Below is a small trained network, with its code and all its weights. Each question gives an input and a target symbol and asks what happens when units are switched off, that is, made to give their printed mean instead of their output.

import numpy as np


def w(rows, s, z=0):
    codes = np.array(rows[::2]) - 128.0
    scale = np.full(codes.shape[1], s)
    scale[-1] = z or s
    return codes * scale


def norm(h):
    return h / np.sqrt((h * h).mean(-1, keepdims=True) + 1e-5)


def f(y):
    return y / 2 * (1 + np.tanh(0.7978845608 * (y + 0.044715 * y**3)))


def softmax(a):
    e = np.exp(a - a.max(-1, keepdims=True))
    return e / e.sum(-1, keepdims=True)


def log_softmax(a):
    a = a - a.max(-1, keepdims=True)
    return a - np.log(np.exp(a).sum(-1, keepdims=True))


def net(x, mask):
    ids = ['αγδεζηθλμξπστφψω'.index(c) for c in x.split()]
    T = len(ids)
    res = E[ids] + P[:T]
    r = norm(res)
    for j in range(2):
        rows = slice(2 * j, 2 * j + 2)
        q, k, v = (r @ M[0][rows].T for M in (Q, K, V))
        z = softmax(np.where(np.tri(T) > 0, q @ k.T / 2**0.5, -1e9)) @ v
        o = O[0][rows]
        res = res + np.where(mask[j], z, o[:, -1]) @ o[:, :-1]
    y = f(norm(res) @ A[0][:, :-1].T + A[0][:, -1])
    res = res + np.where(mask[2:18], y, B[0][:, -1]) @ B[0][:, :-1]
    return log_softmax(norm(res)[-1] @ U[:, :-1].T + U[:, -1])


Q, K, V, O, A, B = {}, {}, {}, {}, {}, {}
E = w([
[156,102,125,166],'α',
[126,68,121,158],'γ',
[101,165,105,112],'δ',
[164,119,133,171],'ε',
[171,176,102,91],'ζ',
[94,162,103,117],'η',
[161,128,125,157],'θ',
[198,240,131,71],'λ',
[164,137,159,172],'μ',
[169,205,130,78],'ξ',
[233,132,4,93],'π',
[118,91,131,138],'σ',
[179,116,79,166],'τ',
[99,171,113,119],'φ',
[89,147,103,140],'ψ',
[93,143,122,157],'ω',
],0.019)
P = w([
[253,4,192,6],'0',
[147,225,202,162],'1',
[147,212,197,153],'2',
[154,179,189,150],'3',
[144,179,194,155],'4',
[134,172,194,159],'5',
[136,170,191,158],'6',
[128,170,187,154],'7',
[128,169,187,159],'8',
[123,169,187,160],'9',
[124,160,188,160],'10',
[119,166,185,161],'11',
[121,175,185,155],'12',
],0.0042)
Q[0] = w([
[251,64,162,46],'h1',
[249,200,110,175],'h1',
[25,190,114,168],'h2',
[161,80,195,64],'h2',
],0.012)
K[0] = w([
[86,235,118,250],'h1',
[246,173,35,171],'h1',
[217,63,192,4],'h2',
[134,181,82,214],'h2',
],0.013)
V[0] = w([
[84,175,128,133],'h1',
[169,187,165,128],'h1',
[89,138,246,133],'h2',
[169,121,119,67],'h2',
],0.014)
O[0] = w([
[204,108,129,104,4],'h1',
[91,14,105,74,247],'h1',
[153,98,254,11,135],'h2',
[43,99,110,105,139],'h2',
],0.0078,0.0041)
A[0] = w([
[85,86,150,74,105],'n1',
[192,152,78,158,183],'n2',
[101,164,88,131,162],'n3',
[131,48,182,144,24],'n4',
[55,84,95,123,144],'n5',
[41,190,170,124,198],'n6',
[105,87,214,205,96],'n7',
[167,45,118,223,21],'n8',
[117,241,149,45,113],'n9',
[46,97,190,227,141],'n10',
[82,202,174,131,207],'n11',
[63,82,254,56,2],'n12',
[172,110,33,80,92],'n13',
[205,31,90,123,236],'n14',
[227,142,157,209,132],'n15',
[217,177,149,254,34],'n16',
],0.0096,0.0052)
B[0] = w([
[149,118,157,136,140],'n1',
[213,141,129,172,180],'n2',
[171,113,177,117,167],'n3',
[72,59,132,69,147],'n4',
[177,120,167,162,173],'n5',
[171,63,142,119,213],'n6',
[128,116,56,80,186],'n7',
[80,81,121,209,171],'n8',
[121,169,86,130,192],'n9',
[153,184,112,49,215],'n10',
[148,80,140,146,205],'n11',
[194,36,98,178,151],'n12',
[131,218,95,145,148],'n13',
[102,164,181,148,254],'n14',
[107,100,193,167,218],'n15',
[111,2,142,185,184],'n16',
],0.0082,0.0061)
U = w([
[98,141,83,165,85],'α',
[141,56,16,99,47],'γ',
[75,118,81,123,94],'δ',
[29,127,121,79,102],'ε',
[99,143,85,150,165],'ζ',
[113,101,115,103,98],'η',
[41,181,187,152,191],'θ',
[101,173,176,98,213],'λ',
[172,69,133,89,103],'μ',
[124,109,118,69,251],'ξ',
[213,98,58,162,182],'π',
[216,57,110,109,129],'σ',
[197,127,123,232,84],'τ',
[127,116,157,85,203],'φ',
[138,179,182,183,180],'ψ',
[235,137,245,135,38],'ω',
],0.012,0.0032)

Each question gives the input, a string of symbols that net reads in full, and the target symbol t.
The units are the heads (2 rows each of Q, K, V and O) and the neurons (one row each of A and B). Each row of codes is followed by its name. A weight is (code - 128) times the scale printed after its matrix; where a second scale follows, it is the last column's (O, A, B and U).
mask holds one flag per unit, heads first, then neurons. A switched-off unit (its flag False) gives its mean, the last column of its rows in O or B, instead of its output. The means were averaged over made-up inputs and are rounded, as every weight is.
A unit's drop is (log p(t) with every unit on - log p(t) with that unit switched off) / (log p(t) with every unit on - log p(t) with every unit switched off).
The circuit of an input: a set's keep is (log p(t) with only the set's units on - log p(t) with every unit switched off) / (log p(t) with every unit on - log p(t) with every unit switched off). Starting from the 12 units with the biggest drops (on a tie, the unit counted first), units are removed one at a time, each time the one whose removal leaves the highest keep (on an exact tie, the one counted first), for as long as the keep stays at least 0.8.
units of the circuit, in order: the units of the circuit, biggest drop first
unit that matters most: the unit with the biggest drop
top k neurons: the k neurons with the biggest drops, biggest first
which heads matter: for each layer, one digit per head in row order, 1 if its drop is at least 0.15 and else 0, layers parted by /
drop when u is switched off: that unit's drop, to one decimal
input η ζ θ ω, target π: which heads matter => 11
input μ α ε ω τ α ω σ ε ψ, target σ: which heads matter => 01
input ω ε π ζ δ φ ε φ η ψ, target ω: top neuron => (n6)
input λ θ σ, target σ: units of the circuit, in order => (n12; n10)
input θ ζ θ, target θ: which heads matter => 10
input δ λ δ δ, target γ: units of the circuit, in order => (n14; n6; h2)
input θ τ η μ α ω φ, target ε: which heads matter => 11
input ω ω ζ λ τ σ ω η, target ω: units of the circuit, in order => (h1; h2)
input δ ε η δ ζ α δ ψ, target γ: units of the circuit, in order => (n14; n15)
input ψ θ ψ γ φ φ δ φ, target τ: which heads matter => 10
input ψ δ θ γ ζ ξ ζ η, target τ: which heads matter => 10
input ζ ω δ ω δ λ ζ η ω ζ γ, target ω: top 2 neurons => (n14; n16)
input ω τ ε ω, target ω: which heads matter => 11
input ω ψ η ω γ δ α γ θ η φ, target ω: unit that matters most => h1
input η φ θ θ ψ, target π: top 4 neurons => (n14; n6; n15; n5)
input θ ω ω μ ψ, target ε: top 3 neurons => (n10; n12; n16)
input ψ ζ λ σ μ ω, target τ: drop when n14 is switched off => 0.1
input θ δ σ, target σ: drop when n12 is switched off => 0.5
input θ α ζ μ γ π γ ε θ ε ξ θ ω, target ε: drop when h2 is switched off => 1.4
input ω σ σ τ τ σ, target τ: unit that matters most => h2
